Below are the code and all the weights of a small trained network. Each question names an input and a target symbol and asks about switching units off, where a switched-off unit gives its printed mean instead of its output.

import numpy as np


def w(rows, s, z=0):
    codes = np.array(rows[::2]) - 128.0
    scale = np.full(codes.shape[1], s)
    scale[-1] = z or s
    return codes * scale


def norm(h):
    return h / np.sqrt((h * h).mean(-1, keepdims=True) + 1e-5)


def f(y):
    return y / 2 * (1 + np.tanh(0.7978845608 * (y + 0.044715 * y**3)))


def softmax(a):
    e = np.exp(a - a.max(-1, keepdims=True))
    return e / e.sum(-1, keepdims=True)


def log_softmax(a):
    a = a - a.max(-1, keepdims=True)
    return a - np.log(np.exp(a).sum(-1, keepdims=True))


def net(x, mask):
    ids = ['βζλμξπσω'.index(c) for c in x.split()]
    T = len(ids)
    res = E[ids] + P[:T]
    u = 0
    for l in range(2):
        r = norm(res)
        for j in range(2):
            rows = slice(3 * j, 3 * j + 3)
            q, k, v = (r @ M[l][rows].T for M in (Q, K, V))
            z = softmax(np.where(np.tri(T) > 0, q @ k.T / 3**0.5, -1e9)) @ v
            o = O[l][rows]
            res = res + np.where(mask[u + j], z, o[:, -1]) @ o[:, :-1]
        u += 2
        y = f(norm(res) @ A[l][:, :-1].T + A[l][:, -1])
        res = res + np.where(mask[u : u + 4], y, B[l][:, -1]) @ B[l][:, :-1]
        u += 4
    return log_softmax(norm(res)[-1] @ U[:, :-1].T + U[:, -1])


Q, K, V, O, A, B = {}, {}, {}, {}, {}, {}
E = w([
[87,42,180,174,146,50,49,112,154],'β',
[98,121,157,143,138,190,78,128,80],'ζ',
[111,167,141,69,202,140,162,177,91],'λ',
[90,121,118,118,120,155,122,124,102],'μ',
[125,165,106,119,145,135,78,62,112],'ξ',
[42,131,144,101,150,110,33,124,130],'π',
[104,114,158,189,155,126,157,85,116],'σ',
[145,179,253,83,78,94,119,144,76],'ω',
],0.02)
P = w([
[232,26,186,118,108,194,164,104,119],'0',
[93,154,243,149,126,254,93,151,179],'1',
[99,169,208,151,110,202,94,138,170],'2',
[108,171,200,123,122,177,96,147,192],'3',
[104,165,157,136,92,109,122,137,180],'4',
[135,169,142,136,97,130,154,105,195],'5',
[129,197,148,161,84,99,164,126,194],'6',
[137,167,116,162,60,124,144,106,180],'7',
],0.0078)
Q[0] = w([
[126,101,109,159,134,154,107,125,112],'0.h1',
[63,131,127,149,198,204,122,110,171],'0.h1',
[150,60,183,112,93,159,161,116,63],'0.h1',
[70,161,185,103,120,121,143,86,140],'0.h2',
[66,120,14,178,255,196,104,104,164],'0.h2',
[130,153,87,144,113,207,150,103,152],'0.h2',
],0.0084)
K[0] = w([
[127,100,105,137,213,89,127,150,82],'0.h1',
[95,49,145,107,161,180,136,146,130],'0.h1',
[120,199,166,128,100,121,102,149,140],'0.h1',
[80,145,54,89,136,113,128,157,121],'0.h2',
[90,8,162,170,75,144,103,174,116],'0.h2',
[110,97,135,158,95,167,150,95,93],'0.h2',
],0.011)
V[0] = w([
[94,209,177,167,147,124,61,87,178],'0.h1',
[184,101,24,144,88,83,123,121,169],'0.h1',
[53,211,230,116,150,82,159,181,156],'0.h1',
[160,166,125,160,187,82,136,198,105],'0.h2',
[183,206,137,144,41,156,77,59,115],'0.h2',
[119,59,202,149,46,125,51,254,67],'0.h2',
],0.0062)
O[0] = w([
[178,108,130,147,171,168,52,195,179,205],'0.h1',
[69,52,237,142,205,170,122,77,113,2],'0.h1',
[157,215,165,175,167,161,141,153,154,195],'0.h1',
[151,47,223,170,116,126,161,106,172,81],'0.h2',
[144,195,159,112,181,144,215,48,206,156],'0.h2',
[151,134,77,164,45,219,253,133,177,211],'0.h2',
],0.0068,0.0093)
A[0] = w([
[94,69,121,154,148,82,199,61,29,3],'0.n1',
[95,126,88,105,242,133,190,240,113,70],'0.n2',
[145,145,153,214,176,144,134,95,151,105],'0.n3',
[151,150,11,200,163,254,109,145,162,136],'0.n4',
],0.0065,0.0038)
B[0] = w([
[30,105,195,22,184,142,92,220,174,128],'0.n1',
[76,62,59,224,149,43,85,68,125,122],'0.n2',
[1,99,131,15,112,82,84,180,133,142],'0.n3',
[88,125,60,135,166,30,49,188,154,254],'0.n4',
],0.0081,0.009)
Q[1] = w([
[89,145,94,158,112,90,78,165,156],'1.h1',
[228,179,228,123,155,137,171,148,109],'1.h1',
[133,146,103,148,105,124,91,125,216],'1.h1',
[168,190,105,142,71,150,158,175,173],'1.h2',
[28,84,12,156,154,98,102,42,174],'1.h2',
[76,161,49,234,84,86,43,139,238],'1.h2',
],0.011)
K[1] = w([
[139,10,86,69,93,148,116,101,69],'1.h1',
[153,206,153,133,108,81,73,125,112],'1.h1',
[135,134,118,78,103,137,176,112,74],'1.h1',
[189,53,175,171,117,80,111,128,136],'1.h2',
[80,94,52,116,142,205,190,149,87],'1.h2',
[141,39,98,77,92,158,153,97,80],'1.h2',
],0.013)
V[1] = w([
[109,82,155,169,181,56,172,182,28],'1.h1',
[71,103,153,23,193,149,93,92,105],'1.h1',
[100,7,142,197,62,178,84,114,185],'1.h1',
[196,134,70,221,197,113,54,80,117],'1.h2',
[117,175,17,46,132,152,164,75,61],'1.h2',
[220,140,173,106,121,157,164,34,40],'1.h2',
],0.011)
O[1] = w([
[120,114,91,103,5,130,162,206,129,9],'1.h1',
[156,131,105,55,117,59,93,68,117,97],'1.h1',
[218,121,175,167,141,150,156,136,60,9],'1.h1',
[133,185,181,100,126,126,67,170,224,2],'1.h2',
[89,178,188,102,121,156,199,119,96,190],'1.h2',
[134,124,150,106,181,115,152,213,91,79],'1.h2',
],0.014,0.0056)
A[1] = w([
[151,86,126,93,124,150,195,160,116,150],'1.n1',
[155,189,245,154,134,250,179,142,143,3],'1.n2',
[123,165,156,79,107,72,86,207,133,207],'1.n3',
[170,101,86,156,124,179,74,113,215,75],'1.n4',
],0.013,0.0035)
B[1] = w([
[95,182,144,179,92,78,51,109,242,160],'1.n1',
[218,136,93,156,156,242,165,89,215,241],'1.n2',
[220,88,175,134,177,106,147,120,37,220],'1.n3',
[6,190,225,201,74,106,54,31,55,255],'1.n4',
],0.012,0.0065)
U = w([
[211,177,180,57,181,66,86,117,126,138],'β',
[226,103,191,209,99,146,74,140,2,28],'ζ',
[144,147,151,97,36,120,118,206,136,198],'λ',
[119,175,175,141,103,146,196,77,5,2],'μ',
[173,57,26,88,101,108,71,82,129,229],'ξ',
[58,166,162,169,101,109,40,79,176,106],'π',
[222,152,111,134,133,185,143,90,186,213],'σ',
[48,78,73,155,206,149,75,168,105,96],'ω',
],0.0073,0.0026)

Each question gives the input, a string of symbols that net reads in full, and the target symbol t.
The units are the heads (3 rows each of Q, K, V and O) and the neurons (one row each of A and B). Each row of codes is followed by its name. A weight is (code - 128) times the scale printed after its matrix; where a second scale follows, it is the last column's (O, A, B and U).
mask holds one flag per unit, layer by layer, with each layer's heads first. A switched-off unit (its flag False) gives its mean, the last column of its rows in O or B, instead of its output. The means were averaged over made-up inputs and are rounded, as every weight is.
A unit's drop is (log p(t) with every unit on - log p(t) with that unit switched off) / (log p(t) with every unit on - log p(t) with every unit switched off).
The circuit of an input: a set's keep is (log p(t) with only the set's units on - log p(t) with every unit switched off) / (log p(t) with every unit on - log p(t) with every unit switched off). Starting from all 12 units, units are removed one at a time, each time the one whose removal leaves the highest keep (on an exact tie, the one counted first), for as long as the keep stays at least 0.8.
circuit, biggest first: the units of the circuit, biggest drop first
most important unit: the unit with the biggest drop
k most important neurons: the k neurons with the biggest drops, biggest first
k most important neurons of layer l: the k neurons of layer l with the biggest drops, biggest first
which heads matter: for each layer, one digit per head in row order, 1 if its drop is at least 0.15 and else 0, layers parted by /
drop when u is switched off: that unit's drop, to one decimal
input ξ ζ ζ ω ω λ π π, target β: circuit, biggest first : 0.h1, 1.h2, 1.h1
input ζ σ σ μ σ, target σ: circuit, biggest first : 0.h1, 1.n2, 1.h2, 1.n4
input ω β π π π ξ ζ, target ω: circuit, biggest first : 1.h2, 0.n4
input π ξ λ σ σ λ, target π: circuit, biggest first : 1.h2, 1.n4
input β β ξ, target ζ: circuit, biggest first : 1.h1
input ω ξ ξ π ξ μ, target ω: circuit, biggest first : 1.h2, 1.h1
input ω ω β, target ω: which heads matter : 00 / 01
input π σ σ ξ ω, target β: which heads matter : 01 / 10
input ξ π π, target β: circuit, biggest first : 1.h2, 0.h1, 1.h1
input ω λ μ, target ω: which heads matter : 00 / 11
input μ π π ω σ β π ζ, target μ: 2 most important neurons : 0.n1, 0.n4
input ζ ω π β λ, target σ: 3 most important neurons : 0.n2, 1.n2, 0.n4
input ω ω π ω ω π λ, target ω: circuit, biggest first : 1.h1, 1.h2
input ξ σ π μ λ, target β: which heads matter : 11 / 11
input ζ ξ π ω π σ ζ, target σ: circuit, biggest first : 0.h1, 1.n2, 1.h2
input ζ λ π, target σ: most important unit : 0.h1
input λ λ ξ π μ ω π β, target λ: 2 most important neurons : 0.n2, 0.n4
input β β ω σ μ ω ξ, target ζ: circuit, biggest first : 1.h1, 0.h1
input π π μ π π π ω, target σ: circuit, biggest first : 0.n4, 1.n2
input σ ω λ, target ξ: most important unit : 0.n1
input λ μ π π ξ, target λ: 2 most important neurons of layer 0 : 0.n2, 0.n4
input ξ σ ω π σ, target β: drop when 0.n1 is switched off : 0.0
input ξ ξ ζ, target β: drop when 0.h1 is switched off : 0.2
input ζ σ π σ, target σ: drop when 0.h1 is switched off : 1.5
